Below are the code and all the weights of a small trained network. Each question names an input and a class and asks about switching units off, where a switched-off unit gives its printed mean instead of its output.

import numpy as np


def w(rows, s, z=0):
    codes = np.array(rows[::2]) - 128.0
    scale = np.full(codes.shape[1], s)
    scale[-1] = z or s
    return codes * scale


def f(y):
    return np.maximum(y, 0)


def log_softmax(a):
    a = a - a.max(-1, keepdims=True)
    return a - np.log(np.exp(a).sum(-1, keepdims=True))


def net(x, mask):
    res = np.array(x, float).reshape(1, 6) / 4 @ E
    y = f(res @ A[0][:, :-1].T + A[0][:, -1])
    res = res + np.where(mask, y, B[0][:, -1]) @ B[0][:, :-1]
    return log_softmax(res[-1] @ U[:, :-1].T + U[:, -1])


A, B = {}, {}
E = w([
[142,79,49],'x0',
[219,205,154],'x1',
[83,176,79],'x2',
[74,254,139],'x3',
[223,120,120],'x4',
[174,135,75],'x5',
],0.0077)
A[0] = w([
[38,59,45,149],'N0',
[138,179,155,165],'N1',
[85,84,42,158],'N2',
[146,49,84,39],'N3',
[195,111,254,99],'N4',
[94,221,119,30],'N5',
[35,233,84,106],'N6',
[111,138,117,60],'N7',
[134,170,192,254],'N8',
[195,71,229,106],'N9',
[175,83,32,124],'N10',
[142,189,111,109],'N11',
[245,116,40,62],'N12',
[135,141,250,111],'N13',
[22,74,72,207],'N14',
[56,196,168,147],'N15',
],0.0093,0.0044)
B[0] = w([
[111,229,239,230],'N0',
[84,79,96,203],'N1',
[112,198,195,204],'N2',
[240,221,185,178],'N3',
[119,30,84,215],'N4',
[65,131,84,195],'N5',
[61,155,122,248],'N6',
[137,150,130,131],'N7',
[102,33,85,255],'N8',
[149,56,147,210],'N9',
[220,170,104,209],'N10',
[111,85,101,182],'N11',
[212,140,43,219],'N12',
[47,85,163,212],'N13',
[99,197,248,247],'N14',
[44,109,108,241],'N15',
],0.018,0.0065)
U = w([
[51,201,12,90],'0',
[165,1,184,75],'1',
[146,62,154,255],'2',
[246,178,18,129],'3',
[213,144,197,83],'4',
[92,228,103,131],'5',
],0.0086,0.0071)

Each question gives the input, the list of numbers given to net, and the class t.
The units are the neurons (one row each of A and B). Each row of codes is followed by its name. A weight is (code - 128) times the scale printed after its matrix; where a second scale follows, it is the last column's (A, B and U).
mask holds one flag per neuron, in row order. A switched-off neuron (its flag False) gives its mean, the last column of its row in B, instead of its output. The means were averaged over made-up inputs and are rounded, as every weight is.
A unit's drop is (log p(t) with every unit on - log p(t) with that unit switched off) / (log p(t) with every unit on - log p(t) with every unit switched off).
The circuit of an input: a set's keep is (log p(t) with only the set's units on - log p(t) with every unit switched off) / (log p(t) with every unit on - log p(t) with every unit switched off). Starting from the 12 units with the biggest drops (on a tie, the unit counted first), units are removed one at a time, each time the one whose removal leaves the highest keep (on an exact tie, the one counted first), for as long as the keep stays at least 0.8.
circuit, biggest first: the units of the circuit, biggest drop first
most important unit: the unit with the biggest drop
top k neurons: the k neurons with the biggest drops, biggest first
drop of u: that unit's drop, to one decimal
input [5,-8,-6,6,7,6], class 3: circuit, biggest first => (N12; N10)
input [0,4,1,2,4,-1], class 1: top 2 neurons => (N6; N10)
input [-6,5,-3,-3,4,8], class 1: circuit, biggest first => (N9; N4)
input [5,-7,5,-7,7,3], class 4: most important unit => N0
input [-7,3,-4,7,-1,-5], class 0: top 3 neurons => (N15; N5; N6)
input [-1,5,-1,1,4,3], class 3: top 2 neurons => (N12; N14)
input [1,-7,8,6,-4,2], class 5: top 2 neurons => (N14; N0)
input [3,0,5,-6,3,-3], class 4: drop of N0 => 0.1
input [3,-2,5,2,-7,-6], class 5: drop of N14 => 0.1
input [-4,-2,-1,2,-6,-6], class 0: drop of N8 => 0.2
input [-8,-6,3,-4,0,3], class 5: drop of N4 => 0.2
